Below are the code and all the weights of a small trained network. Each question names an input and a class and asks about switching units off, where a switched-off unit gives its printed mean instead of its output.

import numpy as np


def w(rows, s, z=0):
    codes = np.array(rows[::2]) - 128.0
    scale = np.full(codes.shape[1], s)
    scale[-1] = z or s
    return codes * scale


def norm(h):
    return h / np.sqrt((h * h).mean(-1, keepdims=True) + 1e-5)


def f(y):
    return y / 2 * (1 + np.tanh(0.7978845608 * (y + 0.044715 * y**3)))


def log_softmax(a):
    a = a - a.max(-1, keepdims=True)
    return a - np.log(np.exp(a).sum(-1, keepdims=True))


def net(x, mask):
    res = np.array(x, float).reshape(1, 5) / 4 @ E
    u = 0
    for l in range(2):
        y = f(norm(res) @ A[l][:, :-1].T + A[l][:, -1])
        res = res + np.where(mask[u : u + 16], y, B[l][:, -1]) @ B[l][:, :-1]
        u += 16
    return log_softmax(norm(res)[-1] @ U[:, :-1].T + U[:, -1])


A, B = {}, {}
E = w([
[130,126,129],'x0',
[105,11,68],'x1',
[128,128,128],'x2',
[12,102,190],'x3',
[216,46,254],'x4',
],0.0058)
A[0] = w([
[96,7,65,45],'L0N0',
[24,21,128,197],'L0N1',
[78,125,167,82],'L0N2',
[72,100,133,48],'L0N3',
[68,97,135,45],'L0N4',
[65,169,197,74],'L0N5',
[68,141,33,98],'L0N6',
[48,61,144,1],'L0N7',
[126,149,148,129],'L0N8',
[191,135,131,59],'L0N9',
[186,176,95,35],'L0N10',
[99,89,109,165],'L0N11',
[126,72,137,175],'L0N12',
[178,95,64,93],'L0N13',
[111,203,180,85],'L0N14',
[129,28,37,96],'L0N15',
],0.016,0.0098)
B[0] = w([
[231,137,97,174],'L0N0',
[193,109,68,254],'L0N1',
[150,138,80,138],'L0N2',
[160,181,130,128],'L0N3',
[150,175,130,130],'L0N4',
[196,162,90,163],'L0N5',
[85,59,136,199],'L0N6',
[115,249,159,139],'L0N7',
[131,137,124,137],'L0N8',
[95,137,82,133],'L0N9',
[143,105,112,135],'L0N10',
[132,108,104,169],'L0N11',
[132,62,127,180],'L0N12',
[189,170,74,152],'L0N13',
[154,191,160,162],'L0N14',
[169,93,90,189],'L0N15',
],0.013,0.01)
A[1] = w([
[134,21,241,109],'L1N0',
[118,184,155,80],'L1N1',
[130,207,165,46],'L1N2',
[100,81,186,104],'L1N3',
[155,57,194,248],'L1N4',
[6,169,76,178],'L1N5',
[221,118,79,166],'L1N6',
[125,241,157,67],'L1N7',
[135,130,121,163],'L1N8',
[109,175,188,17],'L1N9',
[99,138,106,126],'L1N10',
[157,138,118,121],'L1N11',
[126,138,74,4],'L1N12',
[21,121,109,88],'L1N13',
[177,135,28,229],'L1N14',
[151,145,120,17],'L1N15',
],0.015,0.0029)
B[1] = w([
[24,89,116,154],'L1N0',
[187,71,56,139],'L1N1',
[235,35,67,152],'L1N2',
[115,136,125,127],'L1N3',
[47,74,81,167],'L1N4',
[79,41,181,153],'L1N5',
[41,219,206,246],'L1N6',
[195,52,84,169],'L1N7',
[111,146,155,138],'L1N8',
[205,165,69,137],'L1N9',
[138,103,159,128],'L1N10',
[91,138,157,148],'L1N11',
[142,137,172,137],'L1N12',
[56,94,122,140],'L1N13',
[70,195,255,248],'L1N14',
[132,145,142,130],'L1N15',
],0.0081,0.013)
U = w([
[230,75,93,255],'0',
[7,26,157,107],'1',
[100,202,192,72],'2',
],0.017,0.00088)

Each question gives the input, the list of numbers given to net, and the class t.
The units are the neurons (one row each of A and B). Each row of codes is followed by its name. A weight is (code - 128) times the scale printed after its matrix; where a second scale follows, it is the last column's (A, B and U).
mask holds one flag per neuron, layer by layer. A switched-off neuron (its flag False) gives its mean, the last column of its row in B, instead of its output. The means were averaged over made-up inputs and are rounded, as every weight is.
A unit's drop is (log p(t) with every unit on - log p(t) with that unit switched off) / (log p(t) with every unit on - log p(t) with every unit switched off).
The circuit of an input: a set's keep is (log p(t) with only the set's units on - log p(t) with every unit switched off) / (log p(t) with every unit on - log p(t) with every unit switched off). Starting from the 12 units with the biggest drops (on a tie, the unit counted first), units are removed one at a time, each time the one whose removal leaves the highest keep (on an exact tie, the one counted first), for as long as the keep stays at least 0.8.
units of the circuit, in order: the units of the circuit, biggest drop first
top k neurons: the k neurons with the biggest drops, biggest first
k most important neurons of layer l: the k neurons of layer l with the biggest drops, biggest first
drop of u: that unit's drop, to one decimal
input [-5,5,5,6,-3], class 2: units of the circuit, in order : L0N7
input [-7,-3,-1,0,4], class 1: top 2 neurons : L1N0, L0N1
input [-2,-2,-5,-4,4], class 1: top 2 neurons : L0N1, L0N5
input [-6,-4,3,-1,5], class 1: units of the circuit, in order : L0N1, L1N4
input [-6,3,-1,8,-6], class 2: units of the circuit, in order : L0N7, L1N14
input [0,-6,7,4,6], class 0: 2 most important neurons of layer 0 : L0N6, L0N1
input [7,-7,1,4,-8], class 1: top 2 neurons : L1N5, L0N6
input [4,5,0,2,-4], class 0: top 2 neurons : L0N1, L0N0
input [3,6,-5,0,-5], class 0: 2 most important neurons of layer 0 : L0N0, L0N1
input [6,7,0,1,-7], class 0: top 3 neurons : L0N1, L0N0, L0N15
input [2,6,3,8,4], class 2: top 3 neurons : L0N7, L1N6, L1N14
input [0,-5,0,-6,-7], class 1: 2 most important neurons of layer 0 : L0N1, L0N0
input [-4,-6,8,6,0], class 0: 2 most important neurons of layer 0 : L0N14, L0N1
input [-1,2,-3,-1,-3], class 1: units of the circuit, in order : L0N6
input [-7,2,-7,8,-5], class 2: drop of L0N1 : 0.7
input [2,-6,-3,7,-8], class 1: drop of L0N0 : 0.2
input [1,0,2,-4,7], class 1: drop of L0N3 : 0.0
